Here is a tiny trained network, its code and every weight. The questions are about switching its units off for an input and a target symbol, where a switched-off unit gives its printed mean instead of its output.

import numpy as np


def w(rows, s, z=0):
    codes = np.array(rows[::2]) - 128.0
    scale = np.full(codes.shape[1], s)
    scale[-1] = z or s
    return codes * scale


def norm(h):
    return h / np.sqrt((h * h).mean(-1, keepdims=True) + 1e-5)


def f(y):
    return np.maximum(y, 0)


def softmax(a):
    e = np.exp(a - a.max(-1, keepdims=True))
    return e / e.sum(-1, keepdims=True)


def log_softmax(a):
    a = a - a.max(-1, keepdims=True)
    return a - np.log(np.exp(a).sum(-1, keepdims=True))


def net(x, mask):
    ids = ['ΘΞΣΨαγεζημπτω'.index(c) for c in x.split()]
    T = len(ids)
    res = E[ids] + P[:T]
    u = 0
    for l in range(2):
        r = norm(res)
        for j in range(3):
            rows = slice(2 * j, 2 * j + 2)
            q, k, v = (r @ M[l][rows].T for M in (Q, K, V))
            z = softmax(np.where(np.tri(T) > 0, q @ k.T / 2**0.5, -1e9)) @ v
            o = O[l][rows]
            res = res + np.where(mask[u + j], z, o[:, -1]) @ o[:, :-1]
        u += 3
        y = f(norm(res) @ A[l][:, :-1].T + A[l][:, -1])
        res = res + np.where(mask[u : u + 8], y, B[l][:, -1]) @ B[l][:, :-1]
        u += 8
    return log_softmax(norm(res)[-1] @ U[:, :-1].T + U[:, -1])


Q, K, V, O, A, B = {}, {}, {}, {}, {}, {}
E = w([
[71,123,190,89,161,65,141,174,125,94],'Θ',
[126,146,132,98,112,180,206,97,152,73],'Ξ',
[97,150,166,130,180,76,135,102,179,179],'Σ',
[88,127,99,68,111,126,101,119,168,208],'Ψ',
[181,164,172,117,90,85,136,122,151,164],'α',
[58,176,139,74,85,79,124,109,118,87],'γ',
[141,194,139,152,124,152,108,179,70,225],'ε',
[146,113,98,149,185,118,153,157,159,175],'ζ',
[183,192,56,150,136,140,90,151,173,131],'η',
[96,135,74,110,205,119,74,81,145,69],'μ',
[109,255,147,183,164,127,115,74,132,73],'π',
[134,125,81,83,140,93,156,170,108,60],'τ',
[94,137,177,130,124,122,171,126,68,218],'ω',
],0.023)
P = w([
[128,37,89,214,59,176,109,140,245,109],'0',
[73,196,127,107,175,126,138,202,125,243],'1',
[132,193,121,105,186,70,111,180,107,255],'2',
[96,172,146,110,190,98,144,229,133,224],'3',
[161,200,119,82,206,70,110,184,125,228],'4',
[138,180,130,65,207,95,121,216,151,220],'5',
[143,170,135,77,220,102,118,226,165,211],'6',
[157,180,135,76,236,108,122,212,168,217],'7',
[189,204,110,57,242,109,138,161,164,237],'8',
[149,191,131,37,233,137,125,178,196,238],'9',
],0.0079)
Q[0] = w([
[158,205,124,116,146,194,228,137,197,248],'0.h0',
[163,147,124,142,131,227,213,105,194,228],'0.h0',
[111,97,91,133,117,112,158,102,101,86],'0.h1',
[140,204,141,76,164,92,193,183,189,152],'0.h1',
[158,32,105,156,82,211,121,62,141,122],'0.h2',
[110,115,159,163,110,59,86,146,113,120],'0.h2',
],0.011)
K[0] = w([
[133,83,151,152,51,250,212,164,208,102],'0.h0',
[94,125,155,126,111,169,189,139,155,86],'0.h0',
[130,167,118,147,111,145,172,118,121,126],'0.h1',
[121,73,115,182,78,98,129,134,152,115],'0.h1',
[120,153,127,90,182,66,91,144,83,181],'0.h2',
[117,147,128,73,150,184,173,108,145,136],'0.h2',
],0.013)
V[0] = w([
[88,171,141,189,173,42,24,245,99,219],'0.h0',
[191,179,120,123,149,179,242,36,118,168],'0.h0',
[135,125,83,168,70,130,144,238,109,118],'0.h1',
[187,94,140,184,103,126,206,123,157,166],'0.h1',
[129,193,105,107,35,136,114,108,203,128],'0.h2',
[128,32,75,106,168,130,126,103,255,184],'0.h2',
],0.0076)
O[0] = w([
[130,130,135,161,112,132,168,120,254,179,76],'0.h0',
[157,81,159,80,142,200,67,113,91,108,254],'0.h0',
[159,124,139,127,79,113,210,165,143,152,181],'0.h1',
[156,44,181,130,127,164,115,141,189,89,154],'0.h1',
[193,90,164,63,53,98,103,123,150,89,231],'0.h2',
[196,126,63,160,182,82,99,98,61,113,186],'0.h2',
],0.011,0.0058)
A[0] = w([
[166,189,200,211,117,178,122,193,55,179,91],'0.n0',
[206,127,118,157,104,170,111,181,157,252,133],'0.n1',
[182,135,172,79,150,101,93,124,123,117,238],'0.n2',
[140,100,172,111,199,253,102,41,44,59,4],'0.n3',
[170,129,124,119,198,140,90,195,176,52,193],'0.n4',
[154,142,109,151,147,104,106,175,79,110,86],'0.n5',
[188,196,88,154,161,94,133,137,242,90,177],'0.n6',
[135,146,132,89,31,171,194,128,167,138,117],'0.n7',
],0.0083,0.004)
B[0] = w([
[166,116,126,48,148,163,142,2,173,138,181],'0.n0',
[70,123,146,142,184,123,150,124,102,14,232],'0.n1',
[100,159,153,127,209,109,166,111,176,144,248],'0.n2',
[129,168,152,154,93,123,28,160,33,194,253],'0.n3',
[148,205,201,65,210,151,146,112,128,150,204],'0.n4',
[86,126,161,143,56,225,162,127,171,152,172],'0.n5',
[74,97,160,70,133,179,128,117,29,220,254],'0.n6',
[180,209,117,43,131,200,119,143,123,117,191],'0.n7',
],0.0089,0.0085)
Q[1] = w([
[161,249,127,107,205,158,146,91,164,162],'1.h0',
[137,220,195,80,195,165,138,111,137,157],'1.h0',
[123,173,118,138,162,112,207,53,143,177],'1.h1',
[92,40,70,224,61,80,95,104,117,150],'1.h1',
[167,148,120,177,134,96,94,111,49,128],'1.h2',
[178,76,135,74,94,116,83,136,113,163],'1.h2',
],0.014)
K[1] = w([
[190,98,171,214,65,171,67,183,78,73],'1.h0',
[169,50,123,161,110,127,34,181,76,66],'1.h0',
[164,57,98,199,71,122,136,137,161,83],'1.h1',
[77,165,110,113,164,94,247,88,173,109],'1.h1',
[132,76,82,105,129,55,74,102,80,143],'1.h2',
[130,132,134,68,122,149,22,179,86,176],'1.h2',
],0.012)
V[1] = w([
[176,172,165,70,98,143,115,135,164,29],'1.h0',
[194,181,37,105,95,32,100,136,86,178],'1.h0',
[56,191,184,104,140,86,111,10,127,110],'1.h1',
[40,142,82,115,125,159,159,142,27,14],'1.h1',
[80,169,152,160,88,188,157,166,131,148],'1.h2',
[148,74,150,126,162,134,84,94,172,88],'1.h2',
],0.012)
O[1] = w([
[209,145,100,135,91,160,83,64,168,137,232],'1.h0',
[125,157,48,36,88,14,108,188,207,133,3],'1.h0',
[58,180,192,204,66,36,123,44,137,114,219],'1.h1',
[53,182,125,99,150,222,255,104,116,46,127],'1.h1',
[176,141,143,169,143,173,166,78,113,203,207],'1.h2',
[94,55,133,119,148,118,46,115,106,110,59],'1.h2',
],0.011,0.0043)
A[1] = w([
[111,87,197,126,139,157,159,121,218,50,3],'1.n0',
[179,131,84,162,193,134,160,197,158,249,105],'1.n1',
[84,107,187,190,49,183,131,28,93,179,7],'1.n2',
[147,228,165,84,131,166,86,169,95,116,112],'1.n3',
[243,78,120,74,149,176,125,151,135,201,173],'1.n4',
[87,172,129,111,32,194,84,81,159,44,116],'1.n5',
[193,152,94,86,234,81,159,173,142,112,195],'1.n6',
[139,195,173,99,34,20,147,194,76,77,94],'1.n7',
],0.011,0.0051)
B[1] = w([
[147,168,196,129,94,116,198,162,69,199,135],'1.n0',
[146,202,172,181,115,137,129,203,158,143,206],'1.n1',
[97,114,86,141,103,200,7,153,141,57,196],'1.n2',
[139,107,133,177,168,75,148,176,189,179,253],'1.n3',
[119,143,31,153,191,143,125,89,125,96,237],'1.n4',
[166,162,120,92,63,91,79,112,193,132,179],'1.n5',
[96,120,186,115,96,156,110,145,155,40,175],'1.n6',
[117,63,81,149,144,189,158,68,143,176,184],'1.n7',
],0.013,0.012)
U = w([
[133,162,211,182,72,98,182,202,71,180,161],'Θ',
[151,152,167,74,70,178,145,114,41,25,170],'Ξ',
[73,99,230,201,161,53,96,93,115,111,76],'Σ',
[80,60,104,71,70,140,77,229,168,142,165],'Ψ',
[241,39,171,151,116,98,120,39,166,132,122],'α',
[181,173,75,115,24,128,136,82,164,157,104],'γ',
[200,126,109,176,86,217,104,186,115,219,158],'ε',
[111,66,125,175,216,142,155,225,102,53,103],'ζ',
[190,207,55,154,154,124,79,185,215,48,2],'η',
[18,165,51,154,182,139,135,43,125,96,83],'μ',
[102,232,194,233,68,105,54,109,167,32,45],'π',
[165,133,69,79,126,186,215,208,123,86,109],'τ',
[56,2,173,159,86,207,147,77,23,136,181],'ω',
],0.0095,0.0082)

Each question gives the input, a string of symbols that net reads in full, and the target symbol t.
The units are the heads (2 rows each of Q, K, V and O) and the neurons (one row each of A and B). Each row of codes is followed by its name. A weight is (code - 128) times the scale printed after its matrix; where a second scale follows, it is the last column's (O, A, B and U).
mask holds one flag per unit, layer by layer, with each layer's heads first. A switched-off unit (its flag False) gives its mean, the last column of its rows in O or B, instead of its output. The means were averaged over made-up inputs and are rounded, as every weight is.
A unit's drop is (log p(t) with every unit on - log p(t) with that unit switched off) / (log p(t) with every unit on - log p(t) with every unit switched off).
The circuit of an input: a set's keep is (log p(t) with only the set's units on - log p(t) with every unit switched off) / (log p(t) with every unit on - log p(t) with every unit switched off). Starting from the 12 units with the biggest drops (on a tie, the unit counted first), units are removed one at a time, each time the one whose removal leaves the highest keep (on an exact tie, the one counted first), for as long as the keep stays at least 0.8.
circuit, biggest first: the units of the circuit, biggest drop first
most important unit: the unit with the biggest drop
top k neurons: the k neurons with the biggest drops, biggest first
drop of u: that unit's drop, to one decimal
input Ψ ε τ μ, target Ψ: most important unit : 0.h2
input Ξ ε ε ε α Θ ζ γ, target γ: top 2 neurons : 1.n5, 0.n6
input Ξ ε Θ ε ε α, target α: circuit, biggest first : 0.h2, 1.n1
input Ξ ω η ε ω τ, target τ: top 3 neurons : 0.n6, 0.n3, 0.n1
input π Ψ ω, target π: circuit, biggest first : 1.h1, 1.n2
input Ψ Ψ Ξ Ξ α Θ Ψ, target Ψ: circuit, biggest first : 1.h0, 0.h2
input Ψ Σ ε η Θ π ε, target Ψ: circuit, biggest first : 0.h2, 1.h0, 1.h2
input τ ζ γ, target τ: circuit, biggest first : 1.h1, 0.h1
input ε Ψ Ψ Ξ μ ζ, target ζ: circuit, biggest first : 0.h0, 1.n3, 1.h2
input μ ω Θ ζ ε Ψ ζ π Ψ, target μ: circuit, biggest first : 1.h1, 0.n3
input Θ ε γ ω, target Θ: circuit, biggest first : 0.h0, 1.n4
input ε Σ Ψ ζ α ε Ξ τ α ω, target ω: top 3 neurons : 1.n1, 0.n7, 0.n4
input ζ Ψ ε ω Ξ Σ α, target α: top 2 neurons : 0.n6, 1.n2
input μ Ψ ω ε Ψ τ ε ω, target μ: most important unit : 1.h1
input τ Ξ ω, target ω: top 4 neurons : 0.n7, 1.n1, 1.n7, 0.n4
input Ξ ε ω ω Ξ Θ μ ε τ, target Ξ: top 2 neurons : 0.n3, 1.n6
input ε ε Ξ ε π Θ τ, target τ: top 3 neurons : 0.n3, 1.n4, 0.n7
input Ξ ε μ Ψ ω Θ α ζ, target ζ: top 3 neurons : 1.n3, 0.n3, 0.n1
input Ξ ε τ ω Θ, target Θ: top 2 neurons : 1.n0, 1.n4
input Ξ Ξ η ζ π, target Ξ: circuit, biggest first : 0.h0
input ε Ψ π, target ε: circuit, biggest first : 1.h1, 0.h1
input Ψ μ ε α, target Ψ: circuit, biggest first : 0.h2, 1.h0, 1.h2
input τ Ξ Ψ, target Ψ: drop of 0.h0 : 1.9
input τ Θ ζ Σ Θ Θ Θ, target τ: drop of 1.h1 : 0.4
input μ ε ε α Ψ, target μ: drop of 1.h1 : 0.6
input ζ τ Ψ ε, target ζ: drop of 1.h1 : 0.2
input τ ω μ Ψ, target τ: most important unit : 0.h0
